Here is a tiny trained network, its code and every weight. The questions are about switching its units off for an input and a class, where a switched-off unit gives its printed mean instead of its output.

import numpy as np


def w(rows, s, z=0):
    codes = np.array(rows[::2]) - 128.0
    scale = np.full(codes.shape[1], s)
    scale[-1] = z or s
    return codes * scale


def f(y):
    return np.maximum(y, 0)


def log_softmax(a):
    a = a - a.max(-1, keepdims=True)
    return a - np.log(np.exp(a).sum(-1, keepdims=True))


def net(x, mask):
    res = np.array(x, float).reshape(1, 5) / 4 @ E
    y = f(res @ A[0][:, :-1].T + A[0][:, -1])
    res = res + np.where(mask, y, B[0][:, -1]) @ B[0][:, :-1]
    return log_softmax(res[-1] @ U[:, :-1].T + U[:, -1])


A, B = {}, {}
E = w([
[209,80,41],'x0',
[84,254,99],'x1',
[141,116,108],'x2',
[125,120,119],'x3',
[147,136,134],'x4',
],0.0083)
A[0] = w([
[124,73,159,62],'N1',
[153,59,115,254],'N2',
[102,219,142,156],'N3',
[155,65,67,221],'N4',
[147,147,62,192],'N5',
[87,133,89,96],'N6',
[30,190,96,140],'N7',
[147,242,147,110],'N8',
[106,184,69,114],'N9',
[85,132,181,144],'N10',
[4,128,186,244],'N11',
],0.013,0.005)
B[0] = w([
[205,1,165,163],'N1',
[172,168,165,243],'N2',
[129,148,185,217],'N3',
[136,236,184,236],'N4',
[112,181,167,180],'N5',
[176,50,102,141],'N6',
[203,99,146,218],'N7',
[214,76,153,204],'N8',
[155,36,249,176],'N9',
[125,177,85,182],'N10',
[177,191,94,254],'N11',
],0.008,0.0095)
U = w([
[197,12,185,110],'0',
[117,157,171,237],'1',
[188,115,102,234],'2',
[90,143,221,178],'3',
[148,177,135,76],'4',
[132,41,75,43],'5',
[28,54,36,3],'6',
[8,26,49,27],'7',
],0.011,0.0046)

Each question gives the input, the list of numbers given to net, and the class t.
The units are the neurons (one row each of A and B). Each row of codes is followed by its name. A weight is (code - 128) times the scale printed after its matrix; where a second scale follows, it is the last column's (A, B and U).
mask holds one flag per neuron, in row order. A switched-off neuron (its flag False) gives its mean, the last column of its row in B, instead of its output. The means were averaged over made-up inputs and are rounded, as every weight is.
A unit's drop is (log p(t) with every unit on - log p(t) with that unit switched off) / (log p(t) with every unit on - log p(t) with every unit switched off).
The circuit of an input: a set's keep is (log p(t) with only the set's units on - log p(t) with every unit switched off) / (log p(t) with every unit on - log p(t) with every unit switched off). Starting from all 11 units, units are removed one at a time, each time the one whose removal leaves the highest keep (on an exact tie, the one counted first), for as long as the keep stays at least 0.8.
units of the circuit, in order: the units of the circuit, biggest drop first
most important unit: the unit with the biggest drop
k most important neurons: the k neurons with the biggest drops, biggest first
drop when u is switched off: that unit's drop, to one decimal
input [6,7,3,-3,-7], class 0: units of the circuit, in order : (N9 N11)
input [-2,2,-1,-2,-8], class 2: most important unit : N4
input [-4,7,-4,5,4], class 0: units of the circuit, in order : (N8 N7)
input [1,-6,1,-7,-1], class 3: 2 most important neurons : (N4 N8)
input [-4,4,4,-6,7], class 2: units of the circuit, in order : (N8 N4)
input [-6,-3,0,-2,5], class 4: units of the circuit, in order : (N11 N9)
input [-8,-6,-3,1,0], class 4: 3 most important neurons : (N11 N10 N9)
input [5,4,3,-6,2], class 3: 3 most important neurons : (N11 N5 N9)
input [1,8,5,-5,8], class 0: 2 most important neurons : (N8 N9)
input [6,-5,-7,-1,-4], class 1: units of the circuit, in order : (N4 N8)
input [-8,-6,1,-6,-8], class 2: 2 most important neurons : (N11 N4)
input [-6,-1,3,-7,8], class 2: 2 most important neurons : (N4 N11)
input [-8,3,-7,-7,2], class 4: 2 most important neurons : (N11 N10)
input [-6,6,-3,-8,-8], class 2: 3 most important neurons : (N11 N7 N8)
input [8,-3,5,-4,3], class 4: most important neuron : (N4)
input [7,7,-5,-3,4], class 0: units of the circuit, in order : (N9 N8)
input [-4,8,-7,2,3], class 0: units of the circuit, in order : (N8 N7)
input [4,-6,-7,2,1], class 1: 3 most important neurons : (N4 N8 N7)
input [-4,5,-4,5,-7], class 2: 2 most important neurons : (N11 N7)
input [-8,2,2,4,3], class 4: units of the circuit, in order : (N11)
input [-6,8,-5,-5,8], class 0: 3 most important neurons : (N8 N7 N9)
input [8,8,4,-2,3], class 0: 2 most important neurons : (N9 N8)
input [-5,2,-4,-6,6], class 2: drop when N8 is switched off : 0.3
input [7,1,0,-7,-2], class 3: drop when N8 is switched off : 0.1
input [1,8,0,8,1], class 0: drop when N11 is switched off : 0.0
